Here is a tiny trained network, its code and every weight. The questions are about switching its units off for an input and a class, where a switched-off unit gives its printed mean instead of its output.

import numpy as np


def w(rows, s, z=0):
    codes = np.array(rows[::2]) - 128.0
    scale = np.full(codes.shape[1], s)
    scale[-1] = z or s
    return codes * scale


def f(y):
    return np.maximum(y, 0)


def log_softmax(a):
    a = a - a.max(-1, keepdims=True)
    return a - np.log(np.exp(a).sum(-1, keepdims=True))


def net(x, mask):
    res = np.array(x, float).reshape(1, 5) / 4 @ E
    y = f(res @ A[0][:, :-1].T + A[0][:, -1])
    res = res + np.where(mask, y, B[0][:, -1]) @ B[0][:, :-1]
    return log_softmax(res[-1] @ U[:, :-1].T + U[:, -1])


A, B = {}, {}
E = w([
[103,210,132,150,228],'x0',
[55,181,157,154,51],'x1',
[83,117,3,110,124],'x2',
[58,79,178,56,169],'x3',
[161,188,123,41,100],'x4',
],0.0066)
A[0] = w([
[55,177,145,153,70,76],'neuron 1',
[114,101,108,168,146,78],'neuron 2',
[209,80,79,100,203,103],'neuron 3',
[169,197,129,11,104,38],'neuron 4',
[158,38,138,113,30,38],'neuron 5',
[132,147,188,150,107,71],'neuron 6',
[160,148,94,147,115,83],'neuron 7',
[78,110,115,87,143,73],'neuron 8',
[204,130,247,139,137,2],'neuron 9',
[72,93,188,52,150,75],'neuron 10',
[175,155,133,153,104,123],'neuron 11',
[190,164,114,189,104,52],'neuron 12',
[91,168,111,134,162,73],'neuron 13',
[166,145,80,153,103,101],'neuron 14',
[60,164,104,133,83,75],'neuron 15',
[115,204,139,153,212,24],'neuron 16',
[84,116,6,102,128,16],'neuron 17',
[92,58,144,219,155,64],'neuron 18',
],0.018,0.0043)
B[0] = w([
[171,55,140,59,108,217],'neuron 1',
[169,142,166,150,119,167],'neuron 2',
[161,45,103,48,84,254],'neuron 3',
[238,152,227,189,128,241],'neuron 4',
[123,253,107,49,133,238],'neuron 5',
[103,96,114,148,78,179],'neuron 6',
[99,108,153,131,167,174],'neuron 7',
[84,126,134,149,176,183],'neuron 8',
[49,109,122,178,37,227],'neuron 9',
[82,90,85,138,234,233],'neuron 10',
[110,117,74,152,185,183],'neuron 11',
[92,94,163,116,208,201],'neuron 12',
[118,200,122,112,116,180],'neuron 13',
[98,115,132,142,191,197],'neuron 14',
[141,62,94,103,96,201],'neuron 15',
[123,235,115,57,121,221],'neuron 16',
[39,145,140,210,51,249],'neuron 17',
[223,130,210,181,143,220],'neuron 18',
],0.033,0.008)
U = w([
[76,131,123,186,36,254],'0',
[143,253,121,34,128,93],'1',
[99,96,145,124,250,57],'2',
[199,37,115,33,67,87],'3',
[248,147,187,190,129,178],'4',
[183,142,82,123,149,182],'5',
[226,153,13,183,135,34],'6',
],0.0067,0.0056)

Each question gives the input, the list of numbers given to net, and the class t.
The units are the neurons (one row each of A and B). Each row of codes is followed by its name. A weight is (code - 128) times the scale printed after its matrix; where a second scale follows, it is the last column's (A, B and U).
mask holds one flag per neuron, in row order. A switched-off neuron (its flag False) gives its mean, the last column of its row in B, instead of its output. The means were averaged over made-up inputs and are rounded, as every weight is.
A unit's drop is (log p(t) with every unit on - log p(t) with that unit switched off) / (log p(t) with every unit on - log p(t) with every unit switched off).
The circuit of an input: a set's keep is (log p(t) with only the set's units on - log p(t) with every unit switched off) / (log p(t) with every unit on - log p(t) with every unit switched off). Starting from the 12 units with the biggest drops (on a tie, the unit counted first), units are removed one at a time, each time the one whose removal leaves the highest keep (on an exact tie, the one counted first), for as long as the keep stays at least 0.8.
circuit, biggest first: the units of the circuit, biggest drop first
top k neurons: the k neurons with the biggest drops, biggest first
drop when u is switched off: that unit's drop, to one decimal
input [6,-8,-2,-3,-4], class 3: top 2 neurons -> (neuron 3; neuron 5)
input [7,2,5,4,3], class 1: circuit, biggest first -> (neuron 16)
input [-8,-6,-8,-3,-2], class 0: top 4 neurons -> (neuron 9; neuron 16; neuron 6; neuron 13)
input [4,-2,-7,3,-7], class 0: top 2 neurons -> (neuron 9; neuron 4)
input [5,-5,1,-4,3], class 1: top 2 neurons -> (neuron 16; neuron 1)
input [-1,2,-4,8,7], class 2: top 2 neurons -> (neuron 10; neuron 18)
input [-5,-8,8,-3,-6], class 0: top 3 neurons -> (neuron 17; neuron 1; neuron 15)
input [5,5,0,4,-6], class 4: top 3 neurons -> (neuron 18; neuron 5; neuron 3)
input [6,5,-6,-8,1], class 2: top 3 neurons -> (neuron 12; neuron 17; neuron 11)
input [-3,2,1,6,6], class 2: top 3 neurons -> (neuron 10; neuron 18; neuron 8)
input [-7,-7,2,-5,-7], class 1: top 3 neurons -> (neuron 5; neuron 4; neuron 1)
input [5,1,1,4,-6], class 4: top 2 neurons -> (neuron 18; neuron 5)
input [1,7,-5,-7,2], class 2: top 2 neurons -> (neuron 12; neuron 3)
input [8,7,4,2,-2], class 1: circuit, biggest first -> (neuron 16)
input [-6,-6,8,4,-1], class 0: drop when neuron 17 is switched off -> 6.3
input [3,-6,6,4,-5], class 0: drop when neuron 1 is switched off -> 0.8
input [-2,1,2,-4,-8], class 4: drop when neuron 18 is switched off -> 0.4
